Below is a small trained network, with its code and all its weights. Each question gives an input and a class and asks what happens when units are switched off, that is, made to give their printed mean instead of their output.

import numpy as np


def w(rows, s, z=0):
    codes = np.array(rows[::2]) - 128.0
    scale = np.full(codes.shape[1], s)
    scale[-1] = z or s
    return codes * scale


def f(y):
    return np.maximum(y, 0)


def log_softmax(a):
    a = a - a.max(-1, keepdims=True)
    return a - np.log(np.exp(a).sum(-1, keepdims=True))


def net(x, mask):
    res = np.array(x, float).reshape(1, 7) / 4 @ E
    y = f(res @ A[0][:, :-1].T + A[0][:, -1])
    res = res + np.where(mask, y, B[0][:, -1]) @ B[0][:, :-1]
    return log_softmax(res[-1] @ U[:, :-1].T + U[:, -1])


A, B = {}, {}
E = w([
[187,164,201,70],'x0',
[118,107,97,146],'x1',
[86,110,170,114],'x2',
[121,1,177,197],'x3',
[160,44,148,112],'x4',
[27,123,175,45],'x5',
[153,171,201,174],'x6',
],0.0059)
A[0] = w([
[199,186,131,146,6],'N1',
[68,38,64,107,163],'N2',
[156,89,189,117,99],'N3',
[164,143,166,202,144],'N4',
[118,146,207,49,19],'N5',
[26,212,76,122,120],'N6',
[121,54,174,157,17],'N7',
[75,58,174,247,197],'N8',
[123,55,124,103,63],'N9',
[173,176,22,140,12],'N10',
],0.015,0.0013)
B[0] = w([
[64,54,148,139,203],'N1',
[108,87,47,79,227],'N2',
[104,165,157,108,195],'N3',
[153,64,135,110,196],'N4',
[124,195,182,102,214],'N5',
[102,220,111,88,238],'N6',
[67,159,119,168,208],'N7',
[130,142,156,253,254],'N8',
[74,76,122,106,184],'N9',
[141,101,94,213,217],'N10',
],0.031,0.0081)
U = w([
[70,138,129,139,125],'0',
[165,19,133,65,141],'1',
[167,227,255,89,8],'2',
[162,69,156,241,216],'3',
[137,167,84,92,120],'4',
],0.0057,0.0012)

Each question gives the input, the list of numbers given to net, and the class t.
The units are the neurons (one row each of A and B). Each row of codes is followed by its name. A weight is (code - 128) times the scale printed after its matrix; where a second scale follows, it is the last column's (A, B and U).
mask holds one flag per neuron, in row order. A switched-off neuron (its flag False) gives its mean, the last column of its row in B, instead of its output. The means were averaged over made-up inputs and are rounded, as every weight is.
A unit's drop is (log p(t) with every unit on - log p(t) with that unit switched off) / (log p(t) with every unit on - log p(t) with every unit switched off).
The circuit of an input: a set's keep is (log p(t) with only the set's units on - log p(t) with every unit switched off) / (log p(t) with every unit on - log p(t) with every unit switched off). Starting from all 10 units, units are removed one at a time, each time the one whose removal leaves the highest keep (on an exact tie, the one counted first), for as long as the keep stays at least 0.8.
units of the circuit, in order: the units of the circuit, biggest drop first
unit that matters most: the unit with the biggest drop
top k neurons: the k neurons with the biggest drops, biggest first
drop when u is switched off: that unit's drop, to one decimal
input [1,7,-7,-7,-7,-5,-3], class 3: units of the circuit, in order : [N10]
input [-5,-5,0,-5,-8,0,2], class 4: units of the circuit, in order : [N6 N8]
input [2,6,-7,6,-6,5,-5], class 4: units of the circuit, in order : [N1 N2]
input [1,4,-7,1,-3,2,6], class 1: units of the circuit, in order : [N8 N7 N6]
input [6,0,-3,4,-7,0,2], class 1: top 2 neurons : [N8 N6]
input [2,5,3,-6,-5,5,-6], class 2: units of the circuit, in order : [N5 N6]
input [5,-7,-7,2,-3,1,-5], class 1: top 3 neurons : [N8 N6 N7]
input [0,1,-8,5,2,0,-8], class 1: units of the circuit, in order : [N2 N6]
input [8,5,5,-6,2,-2,-8], class 2: units of the circuit, in order : [N2 N5]
input [-1,6,-4,-2,7,5,1], class 1: units of the circuit, in order : [N6 N8]
input [-1,1,-3,-5,7,0,3], class 1: top 2 neurons : [N8 N7]
input [-6,-2,5,-3,7,7,2], class 4: top 4 neurons : [N2 N1 N8 N10]
input [4,1,-7,4,-8,8,-7], class 4: top 2 neurons : [N2 N8]
input [-8,-3,-8,-7,3,3,-8], class 4: unit that matters most : N6
input [-1,-4,-1,4,0,8,8], class 2: top 2 neurons : [N5 N10]
input [6,7,6,-2,-4,-7,-5], class 3: top 3 neurons : [N10 N6 N2]
input [0,3,0,-8,-8,1,-5], class 4: drop when N10 is switched off : 0.2
input [4,-2,0,3,-2,0,-7], class 1: drop when N6 is switched off : 0.4
input [2,-1,-3,-1,5,7,-2], class 2: drop when N6 is switched off : -0.1
input [-4,-7,-1,-4,8,0,2], class 1: top neuron : [N8]
input [1,-5,3,-3,-3,-3,-6], class 4: top 2 neurons : [N8 N6]
input [-6,-8,-1,-7,8,-2,8], class 1: top 2 neurons : [N8 N7]
